Below is a small trained network, with its code and all its weights. Each question gives an input and a class and asks what happens when units are switched off, that is, made to give their printed mean instead of their output.

import numpy as np


def w(rows, s, z=0):
    codes = np.array(rows[::2]) - 128.0
    scale = np.full(codes.shape[1], s)
    scale[-1] = z or s
    return codes * scale


def f(y):
    return np.maximum(y, 0)


def log_softmax(a):
    a = a - a.max(-1, keepdims=True)
    return a - np.log(np.exp(a).sum(-1, keepdims=True))


def net(x, mask):
    res = np.array(x, float).reshape(1, 8) / 4 @ E
    y = f(res @ A[0][:, :-1].T + A[0][:, -1])
    res = res + np.where(mask, y, B[0][:, -1]) @ B[0][:, :-1]
    return log_softmax(res[-1] @ U[:, :-1].T + U[:, -1])


A, B = {}, {}
E = w([
[139,96,27,125,89,150,123,35],'x0',
[124,142,128,128,133,133,127,124],'x1',
[28,94,111,23,115,182,143,176],'x2',
[163,182,115,50,98,27,204,122],'x3',
[213,91,71,71,230,155,121,162],'x4',
[123,76,177,132,169,156,250,56],'x5',
[128,130,127,131,127,132,135,132],'x6',
[132,138,131,125,124,138,131,125],'x7',
],0.011)
A[0] = w([
[126,88,198,121,173,177,216,93,98],'N1',
[133,107,145,177,195,214,100,125,114],'N2',
[63,107,114,56,125,199,126,157,101],'N3',
[120,178,119,125,83,107,20,194,80],'N4',
[73,128,157,163,78,122,118,105,96],'N5',
[109,118,51,130,82,135,115,42,131],'N6',
[146,149,184,90,213,127,104,166,102],'N7',
[179,144,163,228,112,80,110,77,116],'N8',
[115,96,156,168,118,176,84,138,78],'N9',
[196,101,79,86,227,173,117,161,2],'N10',
[115,111,139,188,155,188,84,139,77],'N11',
[192,154,128,177,174,122,110,104,67],'N12',
[155,164,64,118,124,152,83,196,111],'N13',
[91,173,255,143,160,98,121,187,134],'N14',
[151,179,130,69,125,50,177,121,80],'N15',
[148,119,112,96,197,120,109,132,65],'N16',
[29,117,146,90,54,124,139,124,105],'N17',
],0.013,0.009)
B[0] = w([
[80,80,188,147,126,31,134,47,244],'N1',
[134,168,54,49,67,56,157,142,227],'N2',
[97,124,148,40,225,121,95,176,232],'N3',
[74,112,163,127,149,52,162,39,228],'N4',
[142,254,170,203,93,165,167,152,189],'N5',
[210,37,112,159,117,169,22,111,221],'N6',
[140,107,110,145,114,170,73,95,209],'N7',
[91,151,176,82,240,164,148,184,233],'N8',
[117,119,93,116,46,99,172,166,189],'N9',
[136,249,207,239,106,241,141,108,227],'N10',
[138,100,24,95,46,87,188,195,203],'N11',
[102,99,144,67,213,116,134,185,188],'N12',
[111,113,161,127,147,68,153,51,202],'N13',
[210,51,81,162,114,189,29,96,255],'N14',
[130,123,29,85,5,89,168,205,219],'N15',
[128,179,133,150,91,178,161,134,174],'N16',
[131,163,157,157,197,168,158,172,215],'N17',
],0.009,0.014)
U = w([
[126,142,70,101,31,96,166,145,116],'0',
[116,200,145,191,86,171,150,101,252],'1',
[110,128,119,85,196,136,132,147,77],'2',
[90,105,139,156,104,63,155,6,76],'3',
[168,75,87,149,87,175,62,78,101],'4',
],0.013,0.011)

Each question gives the input, the list of numbers given to net, and the class t.
The units are the neurons (one row each of A and B). Each row of codes is followed by its name. A weight is (code - 128) times the scale printed after its matrix; where a second scale follows, it is the last column's (A, B and U).
mask holds one flag per neuron, in row order. A switched-off neuron (its flag False) gives its mean, the last column of its row in B, instead of its output. The means were averaged over made-up inputs and are rounded, as every weight is.
A unit's drop is (log p(t) with every unit on - log p(t) with that unit switched off) / (log p(t) with every unit on - log p(t) with every unit switched off).
The circuit of an input: a set's keep is (log p(t) with only the set's units on - log p(t) with every unit switched off) / (log p(t) with every unit on - log p(t) with every unit switched off). Starting from the 12 units with the biggest drops (on a tie, the unit counted first), units are removed one at a time, each time the one whose removal leaves the highest keep (on an exact tie, the one counted first), for as long as the keep stays at least 0.8.
units of the circuit, in order: the units of the circuit, biggest drop first
most important unit: the unit with the biggest drop
top k neurons: the k neurons with the biggest drops, biggest first
drop when u is switched off: that unit's drop, to one decimal
input [8,-6,-3,7,-3,1,-2,-2], class 4: units of the circuit, in order -> [N6]
input [-4,4,7,-8,3,-8,6,-3], class 0: top 3 neurons -> [N11; N2; N9]
input [-5,5,6,-3,-5,-4,7,-1], class 2: top 2 neurons -> [N3; N10]
input [-8,8,-6,-7,-5,-3,7,-6], class 4: top 3 neurons -> [N14; N15; N7]
input [-8,-6,-7,6,5,-8,-3,-6], class 3: top 2 neurons -> [N4; N13]
input [-5,7,-3,-7,7,-3,-2,-7], class 0: top 2 neurons -> [N2; N11]
input [7,-3,8,5,-7,4,-6,6], class 2: units of the circuit, in order -> [N3; N17]
input [2,-5,-6,-5,2,0,-8,2], class 2: top 2 neurons -> [N8; N12]
input [-7,-6,6,2,-3,-2,-1,1], class 4: top 2 neurons -> [N14; N8]
input [6,-7,-4,5,0,-1,6,8], class 4: top 2 neurons -> [N6; N2]
input [-6,-8,-1,1,3,6,-1,-4], class 3: top 2 neurons -> [N1; N6]
input [-8,0,-5,4,0,-7,-6,-5], class 4: top 3 neurons -> [N14; N1; N7]
input [-6,0,7,-8,-7,-1,-8,4], class 0: top 4 neurons -> [N11; N9; N10; N2]
input [7,-3,-4,-5,-8,-7,1,0], class 1: most important unit -> N5
input [-3,4,-2,6,-6,4,7,3], class 0: top 2 neurons -> [N15; N10]
input [7,-7,6,2,4,-7,-7,3], class 3: top 4 neurons -> [N13; N4; N14; N8]
input [-8,-5,-7,-4,-6,-6,1,5], class 4: top 3 neurons -> [N14; N10; N3]
input [6,-3,6,-3,-7,-1,8,-5], class 1: top 3 neurons -> [N5; N17; N14]
input [6,2,3,-3,-4,3,-4,-8], class 4: drop when N6 is switched off -> 4.8
input [-1,-2,6,-1,5,7,3,-2], class 3: most important unit -> N1
input [-2,6,5,1,-2,-3,2,-7], class 2: drop when N3 is switched off -> 0.1
input [-3,8,1,7,3,7,-7,4], class 0: drop when N13 is switched off -> 0.7
input [2,7,4,-7,6,6,2,0], class 0: drop when N2 is switched off -> 1.2
